Below are the code and all the weights of a small trained network. Each question names an input and a class and asks about switching units off, where a switched-off unit gives its printed mean instead of its output.

import numpy as np


def w(rows, s, z=0):
    codes = np.array(rows[::2]) - 128.0
    scale = np.full(codes.shape[1], s)
    scale[-1] = z or s
    return codes * scale


def f(y):
    return y / 2 * (1 + np.tanh(0.7978845608 * (y + 0.044715 * y**3)))


def log_softmax(a):
    a = a - a.max(-1, keepdims=True)
    return a - np.log(np.exp(a).sum(-1, keepdims=True))


def net(x, mask):
    res = np.array(x, float).reshape(1, 2) / 4 @ E
    y = f(res @ A[0][:, :-1].T + A[0][:, -1])
    res = res + np.where(mask, y, B[0][:, -1]) @ B[0][:, :-1]
    return log_softmax(res[-1] @ U[:, :-1].T + U[:, -1])


A, B = {}, {}
E = w([
[218,193,169,254],'x0',
[226,201,99,17],'x1',
],0.0088)
A[0] = w([
[47,42,85,193,110],'neuron 1',
[133,110,124,136,251],'neuron 2',
[111,72,103,83,61],'neuron 3',
[158,199,113,31,82],'neuron 4',
[152,126,167,246,53],'neuron 5',
[113,158,149,136,2],'neuron 6',
[177,115,119,198,121],'neuron 7',
[31,55,102,100,94],'neuron 8',
[90,78,119,206,211],'neuron 9',
[91,89,145,84,63],'neuron 10',
[22,101,143,197,142],'neuron 11',
[66,62,102,63,102],'neuron 12',
],0.012,0.0053)
B[0] = w([
[177,181,125,82,245],'neuron 1',
[155,54,169,82,181],'neuron 2',
[131,142,155,223,166],'neuron 3',
[154,219,123,104,230],'neuron 4',
[171,149,157,185,226],'neuron 5',
[29,197,96,208,113],'neuron 6',
[143,142,199,130,187],'neuron 7',
[173,153,156,177,232],'neuron 8',
[157,153,121,60,247],'neuron 9',
[96,143,164,244,161],'neuron 10',
[177,172,81,59,255],'neuron 11',
[162,144,173,168,223],'neuron 12',
],0.011,0.0093)
U = w([
[173,224,76,46,104],'0',
[158,190,161,201,104],'1',
[169,106,126,27,254],'2',
[91,68,10,208,57],'3',
[73,69,158,128,60],'4',
[23,83,114,153,71],'5',
],0.013,0.008)

Each question gives the input, the list of numbers given to net, and the class t.
The units are the neurons (one row each of A and B). Each row of codes is followed by its name. A weight is (code - 128) times the scale printed after its matrix; where a second scale follows, it is the last column's (A, B and U).
mask holds one flag per neuron, in row order. A switched-off neuron (its flag False) gives its mean, the last column of its row in B, instead of its output. The means were averaged over made-up inputs and are rounded, as every weight is.
A unit's drop is (log p(t) with every unit on - log p(t) with that unit switched off) / (log p(t) with every unit on - log p(t) with every unit switched off).
The circuit of an input: a set's keep is (log p(t) with only the set's units on - log p(t) with every unit switched off) / (log p(t) with every unit on - log p(t) with every unit switched off). Starting from all 12 units, units are removed one at a time, each time the one whose removal leaves the highest keep (on an exact tie, the one counted first), for as long as the keep stays at least 0.8.
circuit, biggest first: the units of the circuit, biggest drop first
most important unit: the unit with the biggest drop
top k neurons: the k neurons with the biggest drops, biggest first
drop of u: that unit's drop, to one decimal
input [-1,-3], class 2: circuit, biggest first : (neuron 4; neuron 5)
input [-5,-8], class 0: top 3 neurons : (neuron 11; neuron 1; neuron 9)
input [-3,3], class 2: most important unit : neuron 11
input [1,3], class 2: top 2 neurons : (neuron 11; neuron 1)
input [-2,-1], class 2: circuit, biggest first : (neuron 4; neuron 5)
input [5,4], class 1: top 4 neurons : (neuron 11; neuron 9; neuron 1; neuron 7)
input [-7,-5], class 1: top 2 neurons : (neuron 10; neuron 8)
input [7,-7], class 0: top 2 neurons : (neuron 11; neuron 9)
input [7,4], class 1: top 2 neurons : (neuron 11; neuron 9)
input [1,-4], class 0: top 2 neurons : (neuron 11; neuron 1)
input [-6,-8], class 0: top 3 neurons : (neuron 11; neuron 1; neuron 9)
input [-4,-6], class 0: top 2 neurons : (neuron 11; neuron 1)
input [6,-7], class 0: top 2 neurons : (neuron 11; neuron 9)
input [5,-5], class 0: drop of neuron 9 : 0.4
input [3,3], class 2: drop of neuron 11 : 0.2
input [-2,-2], class 2: drop of neuron 4 : 0.7
